Below are the code and all the weights of a small trained network. Each question names an input and a target symbol and asks about switching units off, where a switched-off unit gives its printed mean instead of its output.

import numpy as np


def w(rows, s, z=0):
    codes = np.array(rows[::2]) - 128.0
    scale = np.full(codes.shape[1], s)
    scale[-1] = z or s
    return codes * scale


def f(y):
    return np.maximum(y, 0)


def softmax(a):
    e = np.exp(a - a.max(-1, keepdims=True))
    return e / e.sum(-1, keepdims=True)


def log_softmax(a):
    a = a - a.max(-1, keepdims=True)
    return a - np.log(np.exp(a).sum(-1, keepdims=True))


def net(x, mask):
    ids = ['ΓΞΣΦΨΩαδεζηθλμπτ'.index(c) for c in x.split()]
    T = len(ids)
    res = E[ids] + P[:T]
    u = 0
    for l in range(3):
        r = res
        for j in range(2):
            rows = slice(2 * j, 2 * j + 2)
            q, k, v = (r @ M[l][rows].T for M in (Q, K, V))
            z = softmax(np.where(np.tri(T) > 0, q @ k.T / 2**0.5, -1e9)) @ v
            o = O[l][rows]
            res = res + np.where(mask[u + j], z, o[:, -1]) @ o[:, :-1]
        u += 2
        y = f(res @ A[l][:, :-1].T + A[l][:, -1])
        res = res + np.where(mask[u : u + 4], y, B[l][:, -1]) @ B[l][:, :-1]
        u += 4
    return log_softmax(res[-1] @ U[:, :-1].T + U[:, -1])


Q, K, V, O, A, B = {}, {}, {}, {}, {}, {}
E = w([
[135,116,187,177,3,151,147],'Γ',
[110,106,123,142,125,93,98],'Ξ',
[117,114,81,117,145,105,192],'Σ',
[125,88,45,121,146,171,163],'Φ',
[148,96,116,135,53,242,135],'Ψ',
[186,150,120,25,148,145,176],'Ω',
[145,159,56,180,140,189,167],'α',
[105,179,168,191,105,202,108],'δ',
[121,156,59,92,123,103,225],'ε',
[162,132,142,105,98,125,135],'ζ',
[168,124,159,130,108,163,93],'η',
[71,128,99,110,37,181,64],'θ',
[126,82,164,128,131,160,156],'λ',
[96,146,122,167,161,121,245],'μ',
[138,93,213,144,133,94,56],'π',
[82,183,126,167,11,126,103],'τ',
],0.024)
P = w([
[236,46,135,136,43,2,87],'0',
[235,120,144,117,132,31,87],'1',
[228,145,145,98,169,56,98],'2',
[185,136,168,90,198,63,158],'3',
[147,119,176,88,175,112,185],'4',
[123,115,161,80,159,135,198],'5',
[112,133,150,56,140,150,183],'6',
[115,137,132,69,133,175,167],'7',
[115,160,132,37,113,172,148],'8',
[109,158,116,57,105,195,147],'9',
[106,175,121,26,111,178,141],'10',
[92,162,115,25,97,218,161],'11',
[87,159,106,58,114,232,171],'12',
[95,169,106,69,121,221,137],'13',
],0.0056)
Q[0] = w([
[130,87,132,134,94,203,39],'0.h0',
[129,112,51,14,122,73,124],'0.h0',
[207,146,3,113,133,223,80],'0.h1',
[69,151,198,209,108,128,42],'0.h1',
],0.0064)
K[0] = w([
[150,199,141,148,152,96,130],'0.h0',
[92,117,134,215,131,152,132],'0.h0',
[254,160,17,147,97,205,130],'0.h1',
[39,122,233,248,73,173,58],'0.h1',
],0.0068)
V[0] = w([
[95,229,97,255,122,12,122],'0.h0',
[128,85,121,189,162,169,180],'0.h0',
[144,129,101,99,173,132,190],'0.h1',
[144,118,185,154,162,69,137],'0.h1',
],0.0049)
O[0] = w([
[133,133,47,240,96,194,77,2],'0.h0',
[174,165,89,198,151,114,63,66],'0.h0',
[254,92,188,168,193,164,90,179],'0.h1',
[117,170,123,70,79,156,54,96],'0.h1',
],0.0073,0.003)
A[0] = w([
[107,72,155,105,126,155,84,247],'0.n0',
[194,1,83,103,98,90,86,39],'0.n1',
[137,108,98,89,79,196,198,185],'0.n2',
[109,172,62,168,128,63,235,55],'0.n3',
],0.0083,0.0014)
B[0] = w([
[197,63,62,99,101,55,157,174],'0.n0',
[74,23,149,102,178,135,161,169],'0.n1',
[165,175,125,127,192,76,131,254],'0.n2',
[124,90,45,77,57,119,5,174],'0.n3',
],0.011,0.0083)
Q[1] = w([
[50,125,94,158,211,3,189],'1.h0',
[73,239,117,185,179,175,71],'1.h0',
[137,208,160,137,149,197,127],'1.h1',
[118,132,136,69,137,197,76],'1.h1',
],0.0042)
K[1] = w([
[189,142,133,214,152,126,255],'1.h0',
[82,132,128,163,103,122,155],'1.h0',
[162,138,164,157,193,133,111],'1.h1',
[93,175,94,111,125,130,171],'1.h1',
],0.0095)
V[1] = w([
[88,159,126,109,184,117,87],'1.h0',
[48,113,90,75,67,204,139],'1.h0',
[72,115,81,170,125,176,119],'1.h1',
[105,254,141,125,181,140,152],'1.h1',
],0.0077)
O[1] = w([
[32,79,2,152,40,39,118,115],'1.h0',
[152,129,164,90,198,109,204,22],'1.h0',
[116,79,133,63,83,82,141,2],'1.h1',
[176,187,15,181,209,183,57,5],'1.h1',
],0.0063,0.0065)
A[1] = w([
[20,66,148,253,142,109,169,172],'1.n0',
[8,241,143,47,79,126,71,225],'1.n1',
[150,62,119,173,95,16,204,92],'1.n2',
[79,198,195,205,31,176,119,248],'1.n3',
],0.0061,0.0018)
B[1] = w([
[128,150,67,114,78,184,182,156],'1.n0',
[181,99,94,135,231,115,130,253],'1.n1',
[116,251,114,88,186,74,34,246],'1.n2',
[154,176,185,101,216,105,74,201],'1.n3',
],0.011,0.0061)
Q[2] = w([
[107,169,91,111,166,180,106],'2.h0',
[95,117,127,135,109,150,114],'2.h0',
[105,100,134,151,144,102,151],'2.h1',
[154,70,251,125,91,157,125],'2.h1',
],0.013)
K[2] = w([
[157,135,57,158,180,161,123],'2.h0',
[2,180,110,132,80,178,73],'2.h0',
[94,24,168,26,102,144,44],'2.h1',
[104,88,229,136,57,122,94],'2.h1',
],0.008)
V[2] = w([
[25,172,179,216,120,243,190],'2.h0',
[134,91,198,189,82,48,127],'2.h0',
[160,113,99,131,104,134,166],'2.h1',
[179,106,182,3,98,157,173],'2.h1',
],0.0051)
O[2] = w([
[55,211,147,94,173,3,158,1],'2.h0',
[146,144,84,209,141,202,109,94],'2.h0',
[180,223,79,163,60,62,63,111],'2.h1',
[219,200,56,2,149,103,109,179],'2.h1',
],0.0066,0.016)
A[2] = w([
[137,34,224,100,72,182,62,149],'2.n0',
[179,134,166,76,168,58,196,232],'2.n1',
[112,1,32,96,154,153,121,2],'2.n2',
[172,191,18,109,188,239,179,159],'2.n3',
],0.0065,0.0018)
B[2] = w([
[72,127,125,227,158,101,192,191],'2.n0',
[77,65,84,254,63,164,194,234],'2.n1',
[71,204,130,56,213,111,202,196],'2.n2',
[14,145,160,205,46,94,59,251],'2.n3',
],0.0068,0.013)
U = w([
[240,35,117,118,125,172,232,252],'Γ',
[170,136,80,184,26,203,42,182],'Ξ',
[110,137,132,140,132,83,137,57],'Σ',
[139,147,131,89,145,136,146,92],'Φ',
[122,136,130,129,133,109,129,82],'Ψ',
[69,147,171,82,96,93,120,144],'Ω',
[131,146,135,101,125,105,152,97],'α',
[122,134,127,141,142,86,134,94],'δ',
[191,189,80,53,90,144,85,78],'ε',
[30,35,204,163,80,2,55,104],'ζ',
[18,108,103,123,180,150,164,77],'η',
[224,106,92,127,216,183,66,72],'θ',
[125,139,113,177,149,19,147,101],'λ',
[65,188,185,122,167,168,115,140],'μ',
[185,233,201,96,121,55,167,174],'π',
[130,143,125,102,148,150,120,102],'τ',
],0.0079,0.0046)

Each question gives the input, a string of symbols that net reads in full, and the target symbol t.
The units are the heads (2 rows each of Q, K, V and O) and the neurons (one row each of A and B). Each row of codes is followed by its name. A weight is (code - 128) times the scale printed after its matrix; where a second scale follows, it is the last column's (O, A, B and U).
mask holds one flag per unit, layer by layer, with each layer's heads first. A switched-off unit (its flag False) gives its mean, the last column of its rows in O or B, instead of its output. The means were averaged over made-up inputs and are rounded, as every weight is.
A unit's drop is (log p(t) with every unit on - log p(t) with that unit switched off) / (log p(t) with every unit on - log p(t) with every unit switched off).
The circuit of an input: a set's keep is (log p(t) with only the set's units on - log p(t) with every unit switched off) / (log p(t) with every unit on - log p(t) with every unit switched off). Starting from the 12 units with the biggest drops (on a tie, the unit counted first), units are removed one at a time, each time the one whose removal leaves the highest keep (on an exact tie, the one counted first), for as long as the keep stays at least 0.8.
units of the circuit, in order: the units of the circuit, biggest drop first
most important unit: the unit with the biggest drop
k most important neurons: the k neurons with the biggest drops, biggest first
k most important neurons of layer l: the k neurons of layer l with the biggest drops, biggest first
input Ξ Σ τ Ξ, target η: most important unit => 2.h1
input Ω Σ Ω Σ δ Ω α θ τ τ, target θ: units of the circuit, in order => 1.n1, 1.n3
input Ω Ω Σ Φ, target η: 4 most important neurons => 0.n1, 2.n2, 0.n0, 2.n3
input Ψ π Ω π τ Ξ, target η: 2 most important neurons => 1.n1, 1.n3
input Γ Ω μ, target ε: units of the circuit, in order => 0.n3, 2.h1
input Φ Ω Ξ Ψ ζ Ψ Ξ Ω Ψ τ π δ τ θ, target η: 4 most important neurons => 1.n1, 2.n2, 1.n3, 0.n0
input τ Ω Ξ δ μ Ψ τ Ψ λ Ω Ξ δ ζ, target Γ: units of the circuit, in order => 1.n2, 2.h0
input τ λ δ, target μ: units of the circuit, in order => 1.n3, 2.h1
input τ α Σ λ Ξ ζ θ Ω τ Ω Σ, target ε: units of the circuit, in order => 0.n3, 0.n2, 2.h1
input η Ω α, target Ξ: 2 most important neurons of layer 0 => 0.n3, 0.n1
input ζ Ω Ω τ Γ Φ Σ Ω η, target Γ: units of the circuit, in order => 1.n2, 2.n3
input η τ Ω λ Ψ Ξ Ψ Ψ Ω Ω θ, target ε: 2 most important neurons => 0.n2, 0.n0
input Ψ π θ τ Ω α, target Ξ: 2 most important neurons => 2.n3, 0.n1
input τ Ξ Ω, target Γ: units of the circuit, in order => 2.n1
input Ω Ω δ, target μ: 2 most important neurons => 1.n3, 0.n3
input Ξ θ Ω, target Γ: 3 most important neurons => 1.n2, 0.n1, 2.n1
input λ Σ Ω τ θ ζ Ω Ω η, target Γ: 2 most important neurons of layer 0 => 0.n0, 0.n3
input τ θ Ψ, target Γ: 2 most important neurons of layer 2 => 2.n1, 2.n2
input Ω Σ Ψ π Φ Ξ Ξ Ω Ω Ω Ω θ, target ε: 3 most important neurons => 0.n0, 2.n0, 2.n1
input λ Ω Ω Φ, target η: units of the circuit, in order => 2.n2
input μ π τ π Ω Ω Ω α π Ω Ω Ω Ψ λ, target Γ: 3 most important neurons => 2.n3, 1.n2, 0.n0
input Ω Σ δ θ α Ψ Ω Γ Γ η Φ ε, target ε: 3 most important neurons of layer 2 => 2.n0, 2.n2, 2.n1
input Γ Ω Ω Ξ, target ε: 2 most important neurons of layer 0 => 0.n2, 0.n1
input Ω Ω Ξ, target ε: 2 most important neurons of layer 1 => 1.n2, 1.n0
